Here is a tiny trained network, its code and every weight. The questions are about switching its units off for an input and a class, where a switched-off unit gives its printed mean instead of its output.

import numpy as np


def w(rows, s, z=0):
    codes = np.array(rows[::2]) - 128.0
    scale = np.full(codes.shape[1], s)
    scale[-1] = z or s
    return codes * scale


def f(y):
    return y / 2 * (1 + np.tanh(0.7978845608 * (y + 0.044715 * y**3)))


def log_softmax(a):
    a = a - a.max(-1, keepdims=True)
    return a - np.log(np.exp(a).sum(-1, keepdims=True))


def net(x, mask):
    res = np.array(x, float).reshape(1, 4) / 4 @ E
    y = f(res @ A[0][:, :-1].T + A[0][:, -1])
    res = res + np.where(mask, y, B[0][:, -1]) @ B[0][:, :-1]
    return log_softmax(res[-1] @ U[:, :-1].T + U[:, -1])


A, B = {}, {}
E = w([
[87,52,81,146,254],'x0',
[133,188,76,140,142],'x1',
[111,158,183,198,150],'x2',
[163,47,71,76,72],'x3',
],0.009)
A[0] = w([
[117,88,87,94,181,156],'n0',
[207,143,81,167,183,213],'n1',
[100,167,176,169,49,244],'n2',
[37,127,141,144,173,134],'n3',
[119,11,104,94,164,91],'n4',
[107,61,109,110,125,100],'n5',
[95,178,160,83,147,191],'n6',
[157,250,98,141,163,252],'n7',
[124,146,203,179,116,199],'n8',
[162,186,123,169,108,240],'n9',
[113,56,81,158,114,226],'n10',
[165,124,117,9,92,229],'n11',
[129,141,100,177,116,250],'n12',
[205,127,101,150,146,104],'n13',
[180,126,94,38,123,119],'n14',
[147,157,168,78,64,221],'n15',
[159,113,143,129,58,230],'n16',
[134,91,118,130,40,180],'n17',
[111,115,60,158,145,149],'n18',
[152,138,194,174,79,254],'n19',
[87,139,172,186,114,247],'n20',
[199,142,155,167,122,234],'n21',
[71,61,95,143,123,184],'n22',
[114,100,176,145,176,20],'n23',
[176,153,161,165,117,131],'n24',
[141,168,71,158,80,208],'n25',
[149,98,81,158,130,224],'n26',
[88,90,157,238,224,217],'n27',
],0.011,0.0027)
B[0] = w([
[179,162,121,36,194,187],'n0',
[99,39,100,96,149,163],'n1',
[169,201,226,73,148,232],'n2',
[153,50,76,169,181,179],'n3',
[143,238,53,70,168,216],'n4',
[142,181,52,70,124,168],'n5',
[187,59,205,83,165,165],'n6',
[185,86,212,104,175,230],'n7',
[78,198,229,167,188,196],'n8',
[119,128,253,109,137,198],'n9',
[170,152,70,36,195,187],'n10',
[226,180,21,237,80,255],'n11',
[74,99,177,89,178,158],'n12',
[139,157,121,89,128,132],'n13',
[171,216,87,178,19,206],'n14',
[189,156,239,206,67,238],'n15',
[195,123,202,144,105,212],'n16',
[182,59,184,149,38,210],'n17',
[151,123,29,128,133,159],'n18',
[95,142,210,47,125,211],'n19',
[75,159,212,150,226,189],'n20',
[74,143,218,86,193,171],'n21',
[160,119,56,88,166,175],'n22',
[127,91,48,201,115,150],'n23',
[50,189,215,118,166,162],'n24',
[167,119,210,186,109,188],'n25',
[111,100,106,10,175,163],'n26',
[63,69,70,198,227,246],'n27',
],0.0049,0.0086)
U = w([
[226,103,159,107,149,249],'0',
[82,2,72,37,206,201],'1',
[80,144,159,93,157,26],'2',
[123,64,80,203,210,1],'3',
[148,161,60,191,38,15],'4',
[157,114,47,65,168,107],'5',
],0.0079,0.0028)

Each question gives the input, the list of numbers given to net, and the class t.
The units are the neurons (one row each of A and B). Each row of codes is followed by its name. A weight is (code - 128) times the scale printed after its matrix; where a second scale follows, it is the last column's (A, B and U).
mask holds one flag per neuron, in row order. A switched-off neuron (its flag False) gives its mean, the last column of its row in B, instead of its output. The means were averaged over made-up inputs and are rounded, as every weight is.
A unit's drop is (log p(t) with every unit on - log p(t) with that unit switched off) / (log p(t) with every unit on - log p(t) with every unit switched off).
The circuit of an input: a set's keep is (log p(t) with only the set's units on - log p(t) with every unit switched off) / (log p(t) with every unit on - log p(t) with every unit switched off). Starting from the 12 units with the biggest drops (on a tie, the unit counted first), units are removed one at a time, each time the one whose removal leaves the highest keep (on an exact tie, the one counted first), for as long as the keep stays at least 0.8.
circuit, biggest first: the units of the circuit, biggest drop first
top k neurons: the k neurons with the biggest drops, biggest first
drop when u is switched off: that unit's drop, to one decimal
input [3,0,7,-4], class 3: circuit, biggest first : n27
input [1,-4,-3,-5], class 1: circuit, biggest first : n11, n15, n14
input [-6,-6,0,5], class 4: top 2 neurons : n11, n7
input [0,8,-2,6], class 4: circuit, biggest first : n14, n11, n2
input [-6,-7,-1,6], class 4: circuit, biggest first : n11, n14
input [1,-1,-6,-5], class 1: circuit, biggest first : n15, n11, n2
input [-8,-8,2,-3], class 2: circuit, biggest first : n8, n19
input [-3,-8,-1,4], class 4: top 2 neurons : n11, n7
input [4,0,1,-8], class 3: drop when n27 is switched off : 0.1
input [3,-8,6,-2], class 3: drop when n4 is switched off : 0.0
input [-6,3,0,5], class 4: drop when n0 is switched off : 0.2
